Here is a tiny trained network, its code and every weight. The questions are about switching its units off for an input and a target symbol, where a switched-off unit gives its printed mean instead of its output.

import numpy as np


def w(rows, s, z=0):
    codes = np.array(rows[::2]) - 128.0
    scale = np.full(codes.shape[1], s)
    scale[-1] = z or s
    return codes * scale


def norm(h):
    return h / np.sqrt((h * h).mean(-1, keepdims=True) + 1e-5)


def f(y):
    return np.maximum(y, 0)


def softmax(a):
    e = np.exp(a - a.max(-1, keepdims=True))
    return e / e.sum(-1, keepdims=True)


def log_softmax(a):
    a = a - a.max(-1, keepdims=True)
    return a - np.log(np.exp(a).sum(-1, keepdims=True))


def net(x, mask):
    ids = ['δεζθξπσ'.index(c) for c in x.split()]
    T = len(ids)
    res = E[ids] + P[:T]
    r = norm(res)
    for j in range(3):
        rows = slice(2 * j, 2 * j + 2)
        q, k, v = (r @ M[0][rows].T for M in (Q, K, V))
        z = softmax(np.where(np.tri(T) > 0, q @ k.T / 2**0.5, -1e9)) @ v
        o = O[0][rows]
        res = res + np.where(mask[j], z, o[:, -1]) @ o[:, :-1]
    y = f(norm(res) @ A[0][:, :-1].T + A[0][:, -1])
    res = res + np.where(mask[3:7], y, B[0][:, -1]) @ B[0][:, :-1]
    return log_softmax(norm(res)[-1] @ U[:, :-1].T + U[:, -1])


Q, K, V, O, A, B = {}, {}, {}, {}, {}, {}
E = w([
[119,190,88,201,69,138],'δ',
[80,148,167,73,127,8],'ε',
[130,224,149,174,143,106],'ζ',
[161,138,44,220,144,115],'θ',
[222,60,154,148,108,65],'ξ',
[93,125,33,163,77,44],'π',
[161,110,85,164,186,31],'σ',
],0.015)
P = w([
[88,155,157,156,168,146],'0',
[200,222,80,162,155,61],'1',
[200,146,91,115,135,109],'2',
[187,146,92,135,112,127],'3',
[166,127,132,128,121,121],'4',
[153,129,128,143,126,130],'5',
[139,128,131,141,131,136],'6',
[129,116,133,155,135,128],'7',
[123,119,141,172,130,133],'8',
[99,126,151,181,122,133],'9',
[102,123,164,194,147,131],'10',
[91,94,159,253,107,79],'11',
],0.013)
Q[0] = w([
[112,133,135,85,144,69],'h1',
[18,255,3,131,191,90],'h1',
[111,121,138,167,132,102],'h2',
[106,108,115,156,111,139],'h2',
[145,138,118,123,155,142],'h3',
[140,123,117,86,111,151],'h3',
],0.027)
K[0] = w([
[130,127,130,53,105,132],'h1',
[3,159,85,114,198,58],'h1',
[89,104,140,143,136,150],'h2',
[128,123,137,114,149,139],'h2',
[132,141,128,117,110,114],'h3',
[155,154,116,121,124,114],'h3',
],0.033)
V[0] = w([
[179,108,171,87,162,197],'h1',
[119,74,89,115,114,153],'h1',
[107,97,87,113,138,1],'h2',
[96,72,32,147,44,112],'h2',
[174,42,195,136,36,144],'h3',
[200,108,127,208,233,119],'h3',
],0.038)
O[0] = w([
[103,188,119,122,69,175,65],'h1',
[103,103,174,148,92,169,90],'h1',
[110,107,235,82,130,96,229],'h2',
[137,72,183,237,94,96,132],'h2',
[246,64,108,80,123,136,178],'h3',
[141,172,146,195,255,165,254],'h3',
],0.023,0.038)
A[0] = w([
[3,178,124,155,116,105,130],'n1',
[123,212,52,52,201,182,108],'n2',
[192,119,193,156,233,74,252],'n3',
[23,193,188,165,59,171,191],'n4',
],0.027,0.0038)
B[0] = w([
[160,79,46,96,99,165,135],'n1',
[137,2,164,132,171,51,147],'n2',
[111,181,83,108,59,77,254],'n3',
[61,74,45,115,196,123,132],'n4',
],0.026,0.064)
U = w([
[134,89,49,196,38,87,93],'δ',
[76,87,152,3,43,94,132],'ε',
[80,26,122,131,188,102,253],'ζ',
[91,176,159,194,159,130,18],'θ',
[254,123,200,114,114,82,213],'ξ',
[119,66,234,182,50,63,142],'π',
[72,166,216,143,176,80,79],'σ',
],0.0073,0.0035)

Each question gives the input, a string of symbols that net reads in full, and the target symbol t.
The units are the heads (2 rows each of Q, K, V and O) and the neurons (one row each of A and B). Each row of codes is followed by its name. A weight is (code - 128) times the scale printed after its matrix; where a second scale follows, it is the last column's (O, A, B and U).
mask holds one flag per unit, heads first, then neurons. A switched-off unit (its flag False) gives its mean, the last column of its rows in O or B, instead of its output. The means were averaged over made-up inputs and are rounded, as every weight is.
A unit's drop is (log p(t) with every unit on - log p(t) with that unit switched off) / (log p(t) with every unit on - log p(t) with every unit switched off).
The circuit of an input: a set's keep is (log p(t) with only the set's units on - log p(t) with every unit switched off) / (log p(t) with every unit on - log p(t) with every unit switched off). Starting from all 7 units, units are removed one at a time, each time the one whose removal leaves the highest keep (on an exact tie, the one counted first), for as long as the keep stays at least 0.8.
circuit, biggest first: the units of the circuit, biggest drop first
k most important neurons: the k neurons with the biggest drops, biggest first
which heads matter: for each layer, one digit per head in row order, 1 if its drop is at least 0.15 and else 0, layers parted by /
drop when u is switched off: that unit's drop, to one decimal
input ζ ε ε ξ ξ δ ζ, target ζ: which heads matter : 010
input ζ ξ ε ξ ζ π ξ ξ ξ ξ δ, target ζ: circuit, biggest first : (h2 n2)
input ε ε δ, target ε: circuit, biggest first : (h3 n1)
input δ ε ε ξ, target ζ: which heads matter : 101
input ζ ξ θ δ, target ζ: which heads matter : 011
input π σ σ σ, target π: which heads matter : 110
input ε θ ξ ζ ε ζ, target ε: circuit, biggest first : (h3)
input ζ σ σ ξ, target ζ: which heads matter : 111
input ε ξ ξ σ ξ ε ξ, target ε: circuit, biggest first : (h3 h1)
input ζ σ π σ, target ζ: which heads matter : 011
input ζ σ δ ξ ξ σ, target ζ: 2 most important neurons : (n2 n3)
input π ξ σ ε, target π: which heads matter : 010
input σ ξ θ, target σ: which heads matter : 001
input ε δ ξ ξ ε, target ε: which heads matter : 001
input π ξ ξ ξ, target π: which heads matter : 110
input ε δ ε ξ ξ δ, target ε: circuit, biggest first : (h3)
input δ ξ ξ δ ξ ξ σ θ, target δ: which heads matter : 010
input δ ξ π, target δ: 2 most important neurons : (n2 n1)
input σ δ ξ σ ξ, target σ: drop when h3 is switched off : 0.8
input δ ξ ξ ε θ δ π, target δ: drop when h3 is switched off : 0.2
input ε ε ε ε ξ π ξ ε ε ξ ε σ, target ε: drop when h2 is switched off : 0.3
